Below are the code and all the weights of a small trained network. Each question names an input and a target symbol and asks about switching units off, where a switched-off unit gives its printed mean instead of its output.

import numpy as np


def w(rows, s, z=0):
    codes = np.array(rows[::2]) - 128.0
    scale = np.full(codes.shape[1], s)
    scale[-1] = z or s
    return codes * scale


def f(y):
    return y / 2 * (1 + np.tanh(0.7978845608 * (y + 0.044715 * y**3)))


def softmax(a):
    e = np.exp(a - a.max(-1, keepdims=True))
    return e / e.sum(-1, keepdims=True)


def log_softmax(a):
    a = a - a.max(-1, keepdims=True)
    return a - np.log(np.exp(a).sum(-1, keepdims=True))


def net(x, mask):
    ids = ['αβηλμξπ'.index(c) for c in x.split()]
    T = len(ids)
    res = E[ids] + P[:T]
    u = 0
    for l in range(3):
        q, k, v = (res @ M[l].T for M in (Q, K, V))
        z = softmax(np.where(np.tri(T) > 0, q @ k.T / 3**0.5, -1e9)) @ v
        res = res + np.where(mask[u], z, O[l][:, -1]) @ O[l][:, :-1]
        u += 1
        y = f(res @ A[l][:, :-1].T + A[l][:, -1])
        res = res + np.where(mask[u : u + 4], y, B[l][:, -1]) @ B[l][:, :-1]
        u += 4
    return log_softmax(res[-1] @ U[:, :-1].T + U[:, -1])


Q, K, V, O, A, B = {}, {}, {}, {}, {}, {}
E = w([
[149,110,154,155,50,226,77,120,100,112],'α',
[223,128,106,105,114,138,98,169,148,84],'β',
[132,117,172,176,79,91,121,43,33,103],'η',
[131,168,117,197,74,85,124,76,179,140],'λ',
[154,85,159,90,9,111,191,157,152,139],'μ',
[148,70,85,55,74,171,136,41,56,159],'ξ',
[114,155,106,121,92,220,233,126,108,182],'π',
],0.013)
P = w([
[167,136,191,116,246,120,89,118,113,224],'0',
[73,172,104,78,114,123,61,109,168,78],'1',
[82,55,88,252,112,115,152,134,124,194],'2',
[61,137,73,61,101,171,53,65,160,80],'3',
[102,97,162,145,145,142,173,119,124,192],'4',
[173,250,152,136,45,110,117,236,71,109],'5',
],0.012)
Q[0] = w([
[52,42,147,101,176,167,144,106,221,74],'0.h1',
[116,129,44,52,154,147,76,100,255,64],'0.h1',
[197,80,159,180,210,73,139,173,63,193],'0.h1',
],0.0092)
K[0] = w([
[134,222,217,21,147,146,129,120,105,81],'0.h1',
[126,141,189,114,134,80,102,126,106,120],'0.h1',
[71,155,33,122,78,155,175,136,208,2],'0.h1',
],0.01)
V[0] = w([
[103,152,45,105,187,108,152,108,75,144],'0.h1',
[129,170,153,107,190,109,223,253,99,69],'0.h1',
[166,132,25,41,178,181,121,194,220,100],'0.h1',
],0.0063)
O[0] = w([
[163,155,124,75,108,156,138,121,97,201,109],'0.h1',
[74,120,142,179,112,162,247,141,116,111,21],'0.h1',
[157,167,112,147,109,121,136,76,143,110,2],'0.h1',
],0.014,0.0079)
A[0] = w([
[184,144,118,206,207,119,140,108,131,226,132],'0.n1',
[139,86,85,147,153,61,147,51,140,188,94],'0.n2',
[107,122,159,247,181,153,129,130,246,254,59],'0.n3',
[108,142,148,77,106,173,74,221,79,85,254],'0.n4',
],0.0072,0.0039)
B[0] = w([
[151,116,60,130,202,149,96,62,147,176,155],'0.n1',
[136,117,138,48,110,128,129,254,129,184,147],'0.n2',
[149,124,137,133,37,116,48,120,194,212,147],'0.n3',
[94,166,90,189,151,136,111,145,191,106,252],'0.n4',
],0.0092,0.011)
Q[1] = w([
[20,92,96,43,110,144,123,87,117,89],'1.h1',
[171,3,172,114,167,85,142,80,122,122],'1.h1',
[28,105,183,98,194,84,80,161,165,153],'1.h1',
],0.006)
K[1] = w([
[125,178,173,64,255,182,112,64,30,169],'1.h1',
[164,158,151,102,168,183,143,174,180,30],'1.h1',
[221,105,157,165,177,140,73,238,75,112],'1.h1',
],0.0052)
V[1] = w([
[147,170,158,188,157,200,164,209,109,187],'1.h1',
[102,178,115,91,59,115,114,57,254,63],'1.h1',
[188,108,45,125,118,46,169,205,240,99],'1.h1',
],0.0039)
O[1] = w([
[106,100,150,123,152,185,15,10,216,151,102],'1.h1',
[91,206,170,205,100,196,113,133,96,142,3],'1.h1',
[252,15,6,144,206,2,137,33,87,80,101],'1.h1',
],0.0062,0.0027)
A[1] = w([
[71,142,94,102,87,53,134,141,136,1,87],'1.n1',
[134,217,115,56,85,148,127,107,123,35,105],'1.n2',
[146,127,206,173,125,163,101,100,85,194,246],'1.n3',
[122,56,137,115,173,141,112,214,144,117,251],'1.n4',
],0.0076,0.0023)
B[1] = w([
[134,167,78,117,158,231,129,118,118,187,203],'1.n1',
[162,141,245,209,120,135,88,127,107,186,172],'1.n2',
[56,89,95,149,176,85,131,171,176,127,196],'1.n3',
[108,107,100,116,89,82,173,82,138,112,253],'1.n4',
],0.012,0.0079)
Q[2] = w([
[123,91,152,118,125,151,99,15,172,128],'2.h1',
[161,181,107,117,94,229,76,102,154,157],'2.h1',
[117,136,91,168,139,88,117,254,90,127],'2.h1',
],0.0091)
K[2] = w([
[119,152,183,115,253,128,125,106,146,106],'2.h1',
[169,106,157,174,148,99,149,105,170,169],'2.h1',
[50,73,100,165,42,136,107,160,89,134],'2.h1',
],0.0084)
V[2] = w([
[108,79,89,217,173,231,53,146,230,41],'2.h1',
[153,174,124,133,248,106,81,77,94,225],'2.h1',
[140,193,150,162,170,109,106,22,11,3],'2.h1',
],0.0041)
O[2] = w([
[150,156,157,50,141,172,102,129,74,48,171],'2.h1',
[167,139,72,173,114,6,141,198,79,97,193],'2.h1',
[83,214,139,157,91,118,62,163,1,154,6],'2.h1',
],0.0084,0.014)
A[2] = w([
[84,253,217,133,122,142,180,65,118,23,17],'2.n1',
[3,25,103,58,228,87,64,126,131,123,121],'2.n2',
[185,185,134,142,90,225,75,91,177,7,82],'2.n3',
[231,142,180,82,83,81,150,74,100,38,2],'2.n4',
],0.0053,0.0035)
B[2] = w([
[147,113,21,23,163,81,108,162,119,86,131],'2.n1',
[99,159,163,199,141,142,130,254,97,83,250],'2.n2',
[124,54,163,103,151,88,212,222,53,176,170],'2.n3',
[115,198,102,243,125,189,151,159,91,169,129],'2.n4',
],0.0079,0.014)
U = w([
[66,171,69,121,100,183,50,122,165,74,166],'α',
[167,107,46,138,156,110,146,73,97,61,147],'β',
[83,165,137,196,100,80,199,164,58,172,220],'η',
[138,130,178,124,122,99,39,125,160,216,3],'λ',
[127,84,228,123,106,75,197,84,148,123,164],'μ',
[109,70,106,2,158,125,110,154,54,216,20],'ξ',
[60,99,79,149,191,206,133,84,119,230,220],'π',
],0.0068,0.0037)

Each question gives the input, a string of symbols that net reads in full, and the target symbol t.
The units are the heads (3 rows each of Q, K, V and O) and the neurons (one row each of A and B). Each row of codes is followed by its name. A weight is (code - 128) times the scale printed after its matrix; where a second scale follows, it is the last column's (O, A, B and U).
mask holds one flag per unit, layer by layer, with each layer's heads first. A switched-off unit (its flag False) gives its mean, the last column of its rows in O or B, instead of its output. The means were averaged over made-up inputs and are rounded, as every weight is.
A unit's drop is (log p(t) with every unit on - log p(t) with that unit switched off) / (log p(t) with every unit on - log p(t) with every unit switched off).
The circuit of an input: a set's keep is (log p(t) with only the set's units on - log p(t) with every unit switched off) / (log p(t) with every unit on - log p(t) with every unit switched off). Starting from the 12 units with the biggest drops (on a tie, the unit counted first), units are removed one at a time, each time the one whose removal leaves the highest keep (on an exact tie, the one counted first), for as long as the keep stays at least 0.8.
units of the circuit, in order: the units of the circuit, biggest drop first
most important unit: the unit with the biggest drop
top k neurons: the k neurons with the biggest drops, biggest first
top k neurons in layer l: the k neurons of layer l with the biggest drops, biggest first
input η μ η η α η, target α: units of the circuit, in order	[0.h1; 0.n4; 2.n3]
input β β π π η ξ, target μ: units of the circuit, in order	[0.n3; 2.h1; 0.h1; 1.n1]
input π η ξ, target ξ: most important unit	0.n2
input η β α β π π, target ξ: units of the circuit, in order	[2.n3; 2.h1; 1.n3; 2.n2]
input ξ η α η, target λ: top 2 neurons	[1.n2; 1.n4]
input α μ λ π, target ξ: top 4 neurons	[2.n3; 1.n3; 0.n2; 2.n2]
input μ α λ λ η π, target β: units of the circuit, in order	[1.h1; 0.n3; 2.h1; 0.n2]
input π β μ π π μ, target π: top 2 neurons	[1.n1; 0.n4]
input α π μ η η μ, target π: units of the circuit, in order	[1.n1; 2.h1; 0.n4; 0.h1]
input α η π ξ, target ξ: units of the circuit, in order	[2.n3; 2.h1; 1.n3; 1.h1]
input α μ μ α, target ξ: units of the circuit, in order	[2.n3; 2.h1; 1.n3]
input η ξ β μ η α, target η: units of the circuit, in order	[2.n3; 0.h1]
input η β η, target β: units of the circuit, in order	[0.h1; 1.h1; 0.n4]
input μ β μ μ α α, target π: top 2 neurons	[0.n4; 1.n1]
input μ η η α, target π: top neuron	[1.n1]
input η μ η, target μ: units of the circuit, in order	[1.n1; 2.h1; 0.n4]
input μ λ π η α ξ, target μ: units of the circuit, in order	[2.h1; 0.n3; 0.h1; 1.n1]
input μ β μ η, target π: top 2 neurons in layer 1	[1.n1; 1.n4]
input η π μ, target μ: top 2 neurons in layer 0	[0.n4; 0.n1]
input β η η η, target η: top 2 neurons	[1.n2; 0.n1]
input π μ λ, target λ: top 2 neurons	[0.n3; 0.n4]
input μ μ λ β β μ, target β: top 2 neurons in layer 0	[0.n3; 0.n2]
input λ η μ ξ, target β: units of the circuit, in order	[2.h1; 0.n1; 0.n3]
input λ β ξ β π ξ, target λ: top 2 neurons	[1.n2; 1.n1]
input η α λ η μ β, target β: most important unit	1.h1
input λ π μ λ, target β: top 2 neurons in layer 0	[0.n3; 0.n1]
input η λ β β β, target β: top neuron in layer 0	[0.n1]
input β μ λ η η η, target β: top 2 neurons	[0.n3; 0.n2]
input η α α π μ α, target ξ: units of the circuit, in order	[2.n3; 2.h1; 2.n2]
